Below are the code and all the weights of a small trained network. Each question names an input and a target symbol and asks about switching units off, where a switched-off unit gives its printed mean instead of its output.

import numpy as np


def w(rows, s, z=0):
    codes = np.array(rows[::2]) - 128.0
    scale = np.full(codes.shape[1], s)
    scale[-1] = z or s
    return codes * scale


def f(y):
    return y / 2 * (1 + np.tanh(0.7978845608 * (y + 0.044715 * y**3)))


def softmax(a):
    e = np.exp(a - a.max(-1, keepdims=True))
    return e / e.sum(-1, keepdims=True)


def log_softmax(a):
    a = a - a.max(-1, keepdims=True)
    return a - np.log(np.exp(a).sum(-1, keepdims=True))


def net(x, mask):
    ids = ['ΠΨαβεη'.index(c) for c in x.split()]
    T = len(ids)
    res = E[ids] + P[:T]
    q, k, v = (res @ M[0].T for M in (Q, K, V))
    z = softmax(np.where(np.tri(T) > 0, q @ k.T / 2**0.5, -1e9)) @ v
    res = res + np.where(mask[0], z, O[0][:, -1]) @ O[0][:, :-1]
    y = f(res @ A[0][:, :-1].T + A[0][:, -1])
    res = res + np.where(mask[1:17], y, B[0][:, -1]) @ B[0][:, :-1]
    return log_softmax(res[-1] @ U[:, :-1].T + U[:, -1])


Q, K, V, O, A, B = {}, {}, {}, {}, {}, {}
E = w([
[113,106,203,169],'Π',
[94,118,26,190],'Ψ',
[175,166,225,166],'α',
[71,250,38,243],'β',
[135,166,146,188],'ε',
[96,97,114,178],'η',
],0.013)
P = w([
[1,69,201,186],'0',
[111,160,130,140],'1',
[121,165,120,149],'2',
[129,166,114,158],'3',
[137,170,104,161],'4',
[141,171,115,165],'5',
[155,183,124,171],'6',
[160,191,145,173],'7',
[165,193,146,173],'8',
[172,201,148,174],'9',
[175,205,149,180],'10',
],0.0099)
Q[0] = w([
[77,200,148,200],'H1',
[142,64,115,11],'H1',
],0.011)
K[0] = w([
[29,115,202,252],'H1',
[233,87,116,51],'H1',
],0.014)
V[0] = w([
[146,176,27,137],'H1',
[210,254,197,99],'H1',
],0.0099)
O[0] = w([
[96,190,244,232,40],'H1',
[171,78,64,171,2],'H1',
],0.011,0.0086)
A[0] = w([
[145,43,110,39,2],'N1',
[127,186,101,28,46],'N2',
[35,138,175,64,43],'N3',
[160,2,165,148,138],'N4',
[200,133,23,73,76],'N5',
[23,200,212,104,198],'N6',
[177,79,117,133,182],'N7',
[177,26,138,85,137],'N8',
[218,87,191,102,195],'N9',
[86,109,122,149,119],'N10',
[100,189,106,190,72],'N11',
[149,148,175,110,85],'N12',
[176,121,106,174,96],'N13',
[147,84,148,236,202],'N14',
[168,61,87,35,82],'N15',
[94,52,116,8,210],'N16',
],0.0094,0.0062)
B[0] = w([
[119,72,209,121,153],'N1',
[113,98,150,16,157],'N2',
[21,128,161,114,160],'N3',
[2,180,123,97,132],'N4',
[59,159,211,142,190],'N5',
[166,134,19,106,251],'N6',
[116,158,153,190,146],'N7',
[73,212,183,176,154],'N8',
[150,127,94,159,151],'N9',
[138,144,159,113,128],'N10',
[182,105,219,84,157],'N11',
[86,100,113,111,140],'N12',
[45,156,193,114,128],'N13',
[104,188,136,49,148],'N14',
[130,173,181,126,177],'N15',
[212,56,125,177,197],'N16',
],0.0082,0.015)
U = w([
[221,94,29,236,255],'Π',
[64,212,232,254,76],'Ψ',
[154,47,27,74,83],'α',
[222,200,95,191,139],'β',
[129,89,189,77,83],'ε',
[40,209,91,135,146],'η',
],0.0065,0.0071)

Each question gives the input, a string of symbols that net reads in full, and the target symbol t.
The units are the heads (2 rows each of Q, K, V and O) and the neurons (one row each of A and B). Each row of codes is followed by its name. A weight is (code - 128) times the scale printed after its matrix; where a second scale follows, it is the last column's (O, A, B and U).
mask holds one flag per unit, heads first, then neurons. A switched-off unit (its flag False) gives its mean, the last column of its rows in O or B, instead of its output. The means were averaged over made-up inputs and are rounded, as every weight is.
A unit's drop is (log p(t) with every unit on - log p(t) with that unit switched off) / (log p(t) with every unit on - log p(t) with every unit switched off).
The circuit of an input: a set's keep is (log p(t) with only the set's units on - log p(t) with every unit switched off) / (log p(t) with every unit on - log p(t) with every unit switched off). Starting from the 12 units with the biggest drops (on a tie, the unit counted first), units are removed one at a time, each time the one whose removal leaves the highest keep (on an exact tie, the one counted first), for as long as the keep stays at least 0.8.
circuit, biggest first: the units of the circuit, biggest drop first
unit that matters most: the unit with the biggest drop
top k neurons: the k neurons with the biggest drops, biggest first
drop of u: that unit's drop, to one decimal
input α α Π β η α Π Π α β, target Ψ: circuit, biggest first -> (H1, N6, N13)
input α β α α β ε η, target Ψ: circuit, biggest first -> (H1)
input Ψ η α Π α ε, target η: circuit, biggest first -> (H1, N16, N6)
input η α α Ψ, target α: circuit, biggest first -> (H1, N2, N8, N16)
input Π Ψ Π Ψ α α α α α Π Ψ, target ε: circuit, biggest first -> (H1, N5, N2, N6)
input Ψ α ε Π, target η: circuit, biggest first -> (H1, N3, N6)
input α η α ε Ψ β β, target Ψ: circuit, biggest first -> (H1, N6, N5)
input α α α ε, target Ψ: top 4 neurons -> (N5, N6, N8, N15)
input α η Π η, target Ψ: top 4 neurons -> (N5, N6, N8, N15)
input ε Ψ ε, target Π: top 2 neurons -> (N3, N14)
input β α ε Π β ε β, target β: top 4 neurons -> (N6, N11, N5, N3)
input Ψ Π Ψ Π Ψ η η η, target η: top 3 neurons -> (N16, N3, N6)
input Ψ α ε, target η: top 3 neurons -> (N3, N6, N16)
input ε ε Ψ Ψ Ψ β α Π α α Π, target Π: unit that matters most -> N5
input Π Ψ Ψ Ψ Π α Ψ Π, target ε: top 3 neurons -> (N6, N2, N1)
input η α Ψ ε ε, target α: drop of N2 -> 0.2
input Π Π Π α α η η ε, target ε: drop of H1 -> 1.6
input Π α η β α Π, target Π: drop of N14 -> 0.2
input Ψ α Ψ α ε Ψ ε Π Ψ ε α, target η: drop of N6 -> 0.4
input η α η, target α: unit that matters most -> H1
